Below is a small trained network, with its code and all its weights. Each question gives an input and a class and asks what happens when units are switched off, that is, made to give their printed mean instead of their output.

import numpy as np


def w(rows, s, z=0):
    codes = np.array(rows[::2]) - 128.0
    scale = np.full(codes.shape[1], s)
    scale[-1] = z or s
    return codes * scale


def norm(h):
    return h / np.sqrt((h * h).mean(-1, keepdims=True) + 1e-5)


def f(y):
    return np.maximum(y, 0)


def log_softmax(a):
    a = a - a.max(-1, keepdims=True)
    return a - np.log(np.exp(a).sum(-1, keepdims=True))


def net(x, mask):
    res = np.array(x, float).reshape(1, 8) / 4 @ E
    u = 0
    for l in range(4):
        y = f(norm(res) @ A[l][:, :-1].T + A[l][:, -1])
        res = res + np.where(mask[u : u + 7], y, B[l][:, -1]) @ B[l][:, :-1]
        u += 7
    return log_softmax(norm(res)[-1] @ U[:, :-1].T + U[:, -1])


A, B = {}, {}
E = w([
[124,129,132,128,126,133,127,130,130,125,125],'x0',
[127,129,133,129,133,136,132,140,130,131,138],'x1',
[127,140,134,130,132,138,139,135,134,122,134],'x2',
[127,132,128,133,132,123,131,125,125,124,127],'x3',
[160,94,208,145,45,64,156,143,99,105,159],'x4',
[131,124,128,129,134,130,131,132,129,126,133],'x5',
[207,195,175,22,195,96,104,161,136,99,96],'x6',
[142,88,175,102,187,190,166,108,8,162,104],'x7',
],0.015)
A[0] = w([
[143,99,179,103,163,138,86,150,84,133,76,64],'0.n1',
[141,178,253,35,201,101,75,118,154,88,81,82],'0.n2',
[184,90,226,157,49,72,144,157,101,99,148,131],'0.n3',
[59,78,101,169,106,110,72,216,111,197,177,97],'0.n4',
[156,138,237,123,81,55,131,165,138,145,90,3],'0.n5',
[154,130,117,56,142,106,138,156,55,81,134,49],'0.n6',
[233,242,174,69,160,75,43,161,167,73,102,66],'0.n7',
],0.0072,0.0061)
B[0] = w([
[168,109,137,139,147,164,148,159,123,133,101,154],'0.n1',
[175,163,165,109,99,163,87,100,89,174,136,221],'0.n2',
[144,92,185,127,114,87,199,172,149,166,156,234],'0.n3',
[181,128,130,138,148,163,102,115,150,112,84,177],'0.n4',
[162,140,108,128,213,80,136,115,113,31,165,172],'0.n5',
[143,128,160,79,118,165,123,129,105,131,115,152],'0.n6',
[10,71,117,98,105,100,76,153,177,128,145,254],'0.n7',
],0.012,0.0092)
A[1] = w([
[91,146,147,160,102,179,171,118,135,130,145,3],'1.n1',
[138,95,210,145,82,74,147,134,120,141,149,144],'1.n2',
[84,93,56,128,141,198,99,110,126,48,102,118],'1.n3',
[152,100,134,140,110,192,157,114,41,157,120,98],'1.n4',
[171,204,142,34,144,79,109,124,141,177,132,163],'1.n5',
[141,67,151,95,166,189,162,134,1,140,111,164],'1.n6',
[89,110,73,169,88,110,130,155,145,155,150,153],'1.n7',
],0.012,0.005)
B[1] = w([
[149,100,106,93,127,139,121,122,113,134,93,147],'1.n1',
[120,100,130,152,61,102,168,83,146,72,130,253],'1.n2',
[130,138,128,152,181,4,110,115,142,131,165,206],'1.n3',
[95,106,116,67,159,106,145,144,179,96,111,194],'1.n4',
[138,98,85,66,109,168,137,183,130,49,110,228],'1.n5',
[63,144,169,127,137,114,146,111,61,162,121,234],'1.n6',
[163,182,131,83,129,178,175,81,118,137,99,218],'1.n7',
],0.013,0.011)
A[2] = w([
[202,160,199,34,216,126,162,128,2,139,69,51],'2.n1',
[227,162,71,231,128,107,153,87,184,142,148,27],'2.n2',
[69,211,56,98,151,214,43,102,125,198,33,196],'2.n3',
[224,121,179,111,85,47,121,49,159,76,159,211],'2.n4',
[46,124,164,177,152,163,201,76,81,231,116,254],'2.n5',
[148,108,191,128,2,175,215,118,103,175,79,24],'2.n6',
[158,86,158,75,170,246,122,235,79,96,43,144],'2.n7',
],0.0095,0.0037)
B[2] = w([
[217,184,55,152,57,232,91,104,150,126,202,192],'2.n1',
[246,150,93,123,120,186,98,106,121,109,219,182],'2.n2',
[109,174,111,167,212,126,93,198,174,221,129,216],'2.n3',
[168,122,74,122,157,154,98,220,118,170,173,246],'2.n4',
[107,52,108,105,137,15,93,177,102,112,157,206],'2.n5',
[83,158,220,149,109,174,159,87,159,126,17,202],'2.n6',
[141,148,145,201,128,95,102,92,191,140,130,191],'2.n7',
],0.013,0.012)
A[3] = w([
[36,114,135,232,159,79,144,151,83,121,96,101],'3.n1',
[180,164,64,199,146,241,66,69,95,193,140,2],'3.n2',
[194,156,120,226,129,147,175,103,191,146,139,75],'3.n3',
[106,125,157,121,131,70,93,155,192,75,70,80],'3.n4',
[202,134,81,251,129,161,186,114,198,151,106,102],'3.n5',
[166,178,86,76,94,174,102,123,166,33,164,70],'3.n6',
[226,150,145,159,35,193,171,84,65,69,125,113],'3.n7',
],0.012,0.0068)
B[3] = w([
[86,83,128,197,140,93,152,45,150,153,146,189],'3.n1',
[203,91,102,211,122,107,140,218,87,108,230,232],'3.n2',
[170,142,150,94,127,246,25,123,87,107,113,217],'3.n3',
[97,134,82,168,154,129,206,133,172,142,69,209],'3.n4',
[146,184,244,78,100,211,61,160,59,121,124,237],'3.n5',
[144,94,137,170,143,85,206,67,66,146,116,254],'3.n6',
[117,211,121,56,110,224,83,42,114,111,25,242],'3.n7',
],0.014,0.0085)
U = w([
[238,189,70,187,186,180,26,222,72,207,227,218],'0',
[206,195,218,43,25,228,94,60,52,62,60,254],'1',
[57,207,39,56,222,99,58,195,250,204,38,49],'2',
[149,52,86,42,52,40,214,184,203,21,115,85],'3',
[39,102,53,187,228,20,61,60,57,243,211,46],'4',
[41,34,224,203,59,74,229,16,45,143,76,50],'5',
],0.016,0.0053)

Each question gives the input, the list of numbers given to net, and the class t.
The units are the neurons (one row each of A and B). Each row of codes is followed by its name. A weight is (code - 128) times the scale printed after its matrix; where a second scale follows, it is the last column's (A, B and U).
mask holds one flag per neuron, layer by layer. A switched-off neuron (its flag False) gives its mean, the last column of its row in B, instead of its output. The means were averaged over made-up inputs and are rounded, as every weight is.
A unit's drop is (log p(t) with every unit on - log p(t) with that unit switched off) / (log p(t) with every unit on - log p(t) with every unit switched off).
The circuit of an input: a set's keep is (log p(t) with only the set's units on - log p(t) with every unit switched off) / (log p(t) with every unit on - log p(t) with every unit switched off). Starting from the 12 units with the biggest drops (on a tie, the unit counted first), units are removed one at a time, each time the one whose removal leaves the highest keep (on an exact tie, the one counted first), for as long as the keep stays at least 0.8.
circuit, biggest first: the units of the circuit, biggest drop first
top k neurons: the k neurons with the biggest drops, biggest first
k most important neurons of layer l: the k neurons of layer l with the biggest drops, biggest first
drop when u is switched off: that unit's drop, to one decimal
input [6,-7,-7,7,-2,-5,0,7], class 4: circuit, biggest first -> (1.n6; 2.n5)
input [-4,-1,-5,7,1,-3,8,-3], class 3: circuit, biggest first -> (0.n7; 2.n3)
input [8,-2,-5,-3,1,0,8,-5], class 3: 2 most important neurons of layer 3 -> (3.n6; 3.n7)
input [6,-4,5,-2,0,-3,4,7], class 0: circuit, biggest first -> (2.n1)
input [4,-4,8,-4,0,5,5,2], class 0: top 3 neurons -> (0.n3; 1.n2; 2.n1)
input [-5,-8,1,7,6,3,1,-4], class 3: top 2 neurons -> (2.n1; 0.n5)
input [-6,0,7,0,6,-4,-1,1], class 5: top 3 neurons -> (2.n1; 0.n3; 2.n2)
input [0,-8,-4,-7,0,-3,1,-7], class 2: top 2 neurons -> (0.n3; 1.n2)
input [-1,-2,0,1,-7,3,0,8], class 4: top 3 neurons -> (1.n6; 2.n5; 0.n2)
input [0,-1,-6,3,4,-1,-5,0], class 1: top 2 neurons -> (1.n6; 1.n2)
input [-7,3,-8,-6,1,4,1,-7], class 3: top 2 neurons -> (2.n3; 2.n1)
input [-2,4,5,0,3,-8,-1,8], class 5: top 2 neurons -> (1.n6; 2.n5)
input [5,-4,1,5,-3,-8,1,4], class 0: top 2 neurons -> (2.n1; 0.n7)
input [0,-8,-1,-4,-5,-5,4,0], class 2: top 2 neurons -> (0.n7; 1.n7)
input [-8,-7,4,0,8,-5,1,-4], class 3: top 2 neurons -> (2.n1; 0.n5)
input [5,8,-4,5,2,2,3,-1], class 3: most important neuron of layer 0 -> (0.n7)
input [-4,-6,6,0,1,4,-8,-1], class 1: 2 most important neurons of layer 1 -> (1.n6; 1.n7)
input [-6,-4,1,-2,-2,6,5,5], class 0: drop when 2.n1 is switched off -> 3.9
input [6,-3,1,2,-7,7,4,-1], class 2: drop when 0.n7 is switched off -> 1.3
input [2,-3,3,5,-4,3,6,8], class 0: drop when 2.n1 is switched off -> 2.1
